Rows and roughly how far along a hidden order each lies, from 0 to 9:
7 -2 -22 0 10 -2 1 2 2 -4 13 -10 2 9 -5 0 11 4 22 -1 1 5 -7 -4 -17 0 1
 -6 -1 3 -6 1 2 -6 -44 2 -4 -1 3 10 3 -24 -9 10 -63 3 -2 -23 -4 6 8 3 -3
 7 -5 -2 -5 2 -8 -1 2 2 -7 4 -3 -6 -4 5 8 7 1 -12 9 27 5 4 2 -3 3 2 -4
 -7 -6 -1 -4 -11 -15 2 -18 -6 -7 0
0
-1 -7 25 4 -9 6 -4 -2 0 -4 -15 -3 -2 9 0 -3 -9 -2 22 8 -12 -3 0 3 0 11 5
 4 -4 -3 -1 -4 -2 -2 -20 -2 6 -5 3 -1 -2 2 -9 0 -10 11 0 -5 -6 20 -11 -4
 -3 20 5 -15 -1 -5 -3 -15 -4 1 1 1 0 1 5 8 -2 -7 -3 9 0 13 6 8 -1 0 -6 1
 1 -34 8 -2 6 -5 5 1 1 3 2 1
0
-3 -7 -13 4 6 3 -5 7 -8 -3 -11 13 1 8 11 9 12 -12 -7 -8 -5 7 12 4 2 -8 5
 -3 -3 5 -14 -3 2 9 -9 1 0 -3 -7 -21 5 -16 0 14 8 1 -8 16 3 -4 9 8 9 1 1
 -5 -10 -8 5 -2 4 11 16 12 3 1 -5 1 30 10 1 2 0 13 5 -10 0 -2 -4 7 -1 38
 8 -2 3 -17 -18 7 -8 1 6 -3
2
0 13 44 3 9 2 -4 -1 -15 -6 -32 -12 4 -11 15 9 8 0 7 8 1 2 -10 16 -14 -17
 5 -22 -5 -9 21 -7 -12 -11 -6 -1 19 -8 -33 33 -13 52 -9 -5 49 -9 9 32 1
 -6 -5 9 -13 -16 17 25 1 21 -15 -12 -16 -3 -13 -16 -13 -23 -5 -10 -10
 -19 7 31 -2 63 -5 -5 -16 3 -1 8 1 -9 -13 -5 4 -15 2 9 -24 3 -10 9
9
-5 7 57 1 3 -1 3 0 -4 -32 -12 -42 0 -11 -3 -11 -25 8 -11 6 15 -9 6 -7 7
 -10 -7 2 -10 2 -9 -3 4 3 12 1 -5 -3 -1 -23 0 -10 2 -5 63 -6 -2 -8 4 -14
 -26 2 16 -17 -2 13 -2 -10 15 23 11 -6 16 -14 3 12 14 5 51 4 -15 -8 -5
 10 -13 -11 6 10 -8 20 -1 -32 5 3 2 15 -7 12 -5 4 1 1
6
4 12 54 7 -9 5 -2 -5 -2 -9 9 26 2 -11 3 -6 -12 -1 -14 1 -1 0 9 1 7 -7 14
 -12 -3 3 7 -5 -3 6 -5 2 8 -12 -23 -28 -4 -20 1 3 33 -6 -12 -20 11 9 -10
 -12 -7 -35 -5 -7 -1 -7 7 20 6 -16 -14 11 -10 12 0 -27 20 -19 -2 17 1
 -50 -6 -1 -8 6 2 -32 0 -41 -3 3 1 8 -14 2 -3 -3 -4 6
5
-7 -4 18 5 -9 -1 10 2 3 9 -7 -3 4 2 0 -5 12 7 2 -9 13 -1 9 3 0 8 5 10 2
 1 1 -6 -6 3 7 1 3 -24 13 9 0 8 12 5 26 4 0 -10 7 3 0 0 8 -13 0 -15 0 -3
 -9 -22 12 -1 12 6 -1 11 -1 -13 -3 21 4 -14 4 10 -9 -2 -2 8 2 18 -3 12
 20 3 5 5 23 -2 5 4 2 -2
2
0 0 11 -8 30 6 22 5 2 3 -30 -52 -1 13 -17 4 20 -7 1 -2 10 -4 -13 7 -7
 -14 4 -21 -18 2 26 -1 -1 1 56 -3 -1 -22 35 -9 7 22 -6 -18 -63 1 -5 0 12
 17 29 14 3 -18 -9 15 -17 -19 1 -14 -19 -8 -3 13 3 -37 7 17 -12 -17 -10
 29 1 -63 8 -15 -5 -6 -6 -7 2 1 -2 -9 -12 -7 -18 10 13 -11 4 -3
9
15 7 -8 5 -16 8 -1 1 -6 -25 -23 18 3 -8 -1 -5 -4 5 11 -10 1 -10 5 -16 0
 3 4 13 -3 5 2 -3 0 1 33 -3 4 7 25 -10 -2 5 12 -1 -14 -1 -10 -7 11 0 -14
 12 -11 -14 7 -7 20 19 -13 -12 -2 8 13 -23 -1 -6 4 1 -30 -28 3 22 -1 17
 10 -10 2 10 -2 -27 -4 0 -20 -1 4 14 -8 -4 3 1 -7 0
5
4 3 0 -2 -3 3 -17 -5 -14 -15 -9 -12 -1 -2 -11 -4 -8 6 -12 1 0 -2 4 14 5
 7 -2 -2 3 1 16 0 14 -12 -39 -3 0 -17 13 -5 3 37 -8 7 26 -12 -3 -23 -10
 -12 -21 -2 -5 4 5 -2 -2 -6 -10 1 13 -12 13 -16 8 -1 17 4 9 -1 -6 16 0
 -15 -11 8 -1 -9 2 7 -11 -25 -4 -3 -3 7 -9 -3 -29 -2 5 -8
5
